Below is a small trained network, with its code and all its weights. Each question gives an input and a class and asks what happens when units are switched off, that is, made to give their printed mean instead of their output.

import numpy as np


def w(rows, s, z=0):
    codes = np.array(rows[::2]) - 128.0
    scale = np.full(codes.shape[1], s)
    scale[-1] = z or s
    return codes * scale


def norm(h):
    return h / np.sqrt((h * h).mean(-1, keepdims=True) + 1e-5)


def f(y):
    return y / 2 * (1 + np.tanh(0.7978845608 * (y + 0.044715 * y**3)))


def log_softmax(a):
    a = a - a.max(-1, keepdims=True)
    return a - np.log(np.exp(a).sum(-1, keepdims=True))


def net(x, mask):
    res = np.array(x, float).reshape(1, 5) / 4 @ E
    u = 0
    for l in range(3):
        y = f(norm(res) @ A[l][:, :-1].T + A[l][:, -1])
        res = res + np.where(mask[u : u + 8], y, B[l][:, -1]) @ B[l][:, :-1]
        u += 8
    return log_softmax(norm(res)[-1] @ U[:, :-1].T + U[:, -1])


A, B = {}, {}
E = w([
[125,56,249,3,160,169,128,86,112,57],'x0',
[101,145,152,108,151,104,112,167,99,187],'x1',
[133,37,106,123,63,165,89,179,101,143],'x2',
[193,107,186,180,176,73,92,202,169,70],'x3',
[131,89,140,145,93,50,128,80,96,135],'x4',
],0.0044)
A[0] = w([
[126,73,103,127,115,147,87,154,109,118,5],'0.n1',
[172,132,159,163,166,159,209,107,118,137,83],'0.n2',
[67,135,156,103,167,112,132,212,97,184,59],'0.n3',
[185,96,86,182,140,210,160,92,154,64,113],'0.n4',
[158,104,157,170,136,94,108,136,137,133,162],'0.n5',
[106,133,98,170,112,82,76,103,121,136,143],'0.n6',
[131,65,137,145,88,167,124,168,130,123,85],'0.n7',
[96,157,100,148,203,254,136,197,157,110,17],'0.n8',
],0.0075,0.0022)
B[0] = w([
[146,153,30,127,234,104,111,98,144,166,157],'0.n1',
[149,81,87,80,109,79,69,130,193,167,143],'0.n2',
[78,161,66,98,54,28,118,97,149,72,183],'0.n3',
[72,187,123,68,103,42,131,160,93,115,237],'0.n4',
[102,124,137,147,97,173,86,100,2,108,222],'0.n5',
[153,79,208,89,113,125,228,130,188,125,195],'0.n6',
[113,116,39,89,137,111,154,108,135,195,205],'0.n7',
[136,48,186,212,110,28,191,74,62,156,252],'0.n8',
],0.0068,0.0031)
A[1] = w([
[114,113,150,157,89,153,133,66,153,143,53],'1.n1',
[129,86,67,102,142,152,36,231,141,190,124],'1.n2',
[169,110,93,112,156,68,115,89,176,115,207],'1.n3',
[166,5,168,94,131,92,150,47,85,143,52],'1.n4',
[149,108,181,3,142,163,61,157,134,148,46],'1.n5',
[162,91,90,187,214,107,40,243,105,77,6],'1.n6',
[176,241,155,135,230,82,87,43,156,117,143],'1.n7',
[77,191,119,130,106,238,139,76,51,188,54],'1.n8',
],0.0055,0.0019)
B[1] = w([
[117,51,156,201,128,131,114,184,84,88,126],'1.n1',
[169,132,58,95,146,136,143,78,132,180,160],'1.n2',
[110,149,75,103,148,102,91,113,89,196,177],'1.n3',
[78,110,174,196,127,116,212,141,147,137,252],'1.n4',
[103,127,124,133,186,156,113,107,238,60,185],'1.n5',
[195,226,174,197,118,141,151,34,69,82,187],'1.n6',
[152,55,3,125,122,157,165,75,79,184,185],'1.n7',
[178,149,162,202,73,160,119,88,113,75,166],'1.n8',
],0.0069,0.0039)
A[2] = w([
[126,151,157,105,2,218,99,93,128,188,140],'2.n1',
[55,142,131,99,81,70,177,106,138,74,178],'2.n2',
[193,205,107,149,87,67,139,220,118,162,195],'2.n3',
[125,175,167,98,147,55,25,105,63,122,150],'2.n4',
[217,186,103,209,94,147,135,236,240,176,196],'2.n5',
[151,163,118,23,129,197,88,172,113,101,5],'2.n6',
[112,110,98,198,85,164,149,166,201,159,68],'2.n7',
[132,116,96,62,59,139,157,191,119,97,79],'2.n8',
],0.0062,0.0013)
B[2] = w([
[196,199,146,175,149,148,138,99,86,47,170],'2.n1',
[126,157,105,148,112,122,42,247,145,140,254],'2.n2',
[83,97,165,57,123,192,114,83,192,87,236],'2.n3',
[149,247,117,169,53,114,130,119,170,95,171],'2.n4',
[56,70,163,80,254,153,102,178,152,49,174],'2.n5',
[78,14,253,182,96,21,168,124,52,178,118],'2.n6',
[132,115,217,134,195,106,118,98,143,118,154],'2.n7',
[122,188,134,83,112,59,75,93,161,117,126],'2.n8',
],0.0069,0.0043)
U = w([
[57,69,193,92,217,180,136,121,191,75,222],'0',
[58,68,196,201,87,43,197,137,61,181,216],'1',
[185,208,169,214,72,196,122,48,69,60,206],'2',
[172,72,36,69,184,107,188,42,90,230,200],'3',
[54,202,76,67,29,50,71,163,186,90,88],'4',
[168,106,150,94,110,134,73,188,128,212,42],'5',
[213,120,186,57,149,200,69,180,61,243,2],'6',
[254,101,176,60,117,236,42,194,83,214,2],'7',
],0.0081,0.0043)

Each question gives the input, the list of numbers given to net, and the class t.
The units are the neurons (one row each of A and B). Each row of codes is followed by its name. A weight is (code - 128) times the scale printed after its matrix; where a second scale follows, it is the last column's (A, B and U).
mask holds one flag per neuron, layer by layer. A switched-off neuron (its flag False) gives its mean, the last column of its row in B, instead of its output. The means were averaged over made-up inputs and are rounded, as every weight is.
A unit's drop is (log p(t) with every unit on - log p(t) with that unit switched off) / (log p(t) with every unit on - log p(t) with every unit switched off).
The circuit of an input: a set's keep is (log p(t) with only the set's units on - log p(t) with every unit switched off) / (log p(t) with every unit on - log p(t) with every unit switched off). Starting from the 12 units with the biggest drops (on a tie, the unit counted first), units are removed one at a time, each time the one whose removal leaves the highest keep (on an exact tie, the one counted first), for as long as the keep stays at least 0.8.
circuit, biggest first: the units of the circuit, biggest drop first
k most important neurons: the k neurons with the biggest drops, biggest first
top k neurons in layer l: the k neurons of layer l with the biggest drops, biggest first
input [-8,2,8,1,0], class 0: circuit, biggest first => [2.n5 2.n3]
input [-2,7,-1,3,-1], class 4: circuit, biggest first => [0.n3]
input [5,-1,-3,6,4], class 2: circuit, biggest first => [0.n5 2.n4]
input [4,3,-7,7,-5], class 2: top 3 neurons in layer 1 => [1.n6 1.n2 1.n4]
input [-2,-6,2,-5,-1], class 4: 2 most important neurons => [0.n4 0.n5]
input [-4,2,-2,8,5], class 2: 2 most important neurons => [0.n5 0.n8]
input [6,7,-3,5,-1], class 4: top 2 neurons in layer 0 => [0.n3 0.n6]
input [6,7,-5,-8,7], class 2: 4 most important neurons => [0.n8 1.n8 0.n6 0.n4]
input [-3,-5,7,1,6], class 3: 2 most important neurons => [0.n1 0.n7]
input [-2,-4,-1,5,-5], class 1: 2 most important neurons => [0.n8 0.n3]
input [6,-1,6,-5,4], class 0: circuit, biggest first => [0.n8 1.n5]
input [-7,-7,2,4,0], class 0: 4 most important neurons => [2.n5 0.n6 0.n3 2.n3]
input [5,1,6,-4,-5], class 3: top 4 neurons in layer 0 => [0.n7 0.n1 0.n5 0.n6]
input [0,8,-2,0,-1], class 4: top neuron in layer 0 => [0.n3]
input [0,-8,-6,-6,-4], class 4: circuit, biggest first => [0.n4 2.n2]
input [7,-7,2,5,-8], class 1: circuit, biggest first => [0.n8 1.n4]
input [6,8,1,1,4], class 4: 2 most important neurons => [0.n3 0.n8]
input [-6,5,4,-6,4], class 0: 2 most important neurons => [0.n5 2.n5]
input [-4,6,-4,-5,-6], class 1: top 3 neurons in layer 0 => [0.n8 0.n4 0.n5]
input [-7,5,3,-2,5], class 0: top neuron in layer 0 => [0.n8]
input [1,-3,-4,2,-1], class 3: top 3 neurons in layer 0 => [0.n3 0.n6 0.n8]
input [5,-5,-6,-2,1], class 3: circuit, biggest first => [1.n7 0.n6]
input [-6,-2,-5,2,6], class 0: circuit, biggest first => [0.n6 0.n8 2.n5]
input [-7,0,-6,-1,-6], class 0: 3 most important neurons => [2.n5 0.n1 2.n3]
input [3,-7,7,-3,-2], class 3: top 2 neurons in layer 0 => [0.n1 0.n7]
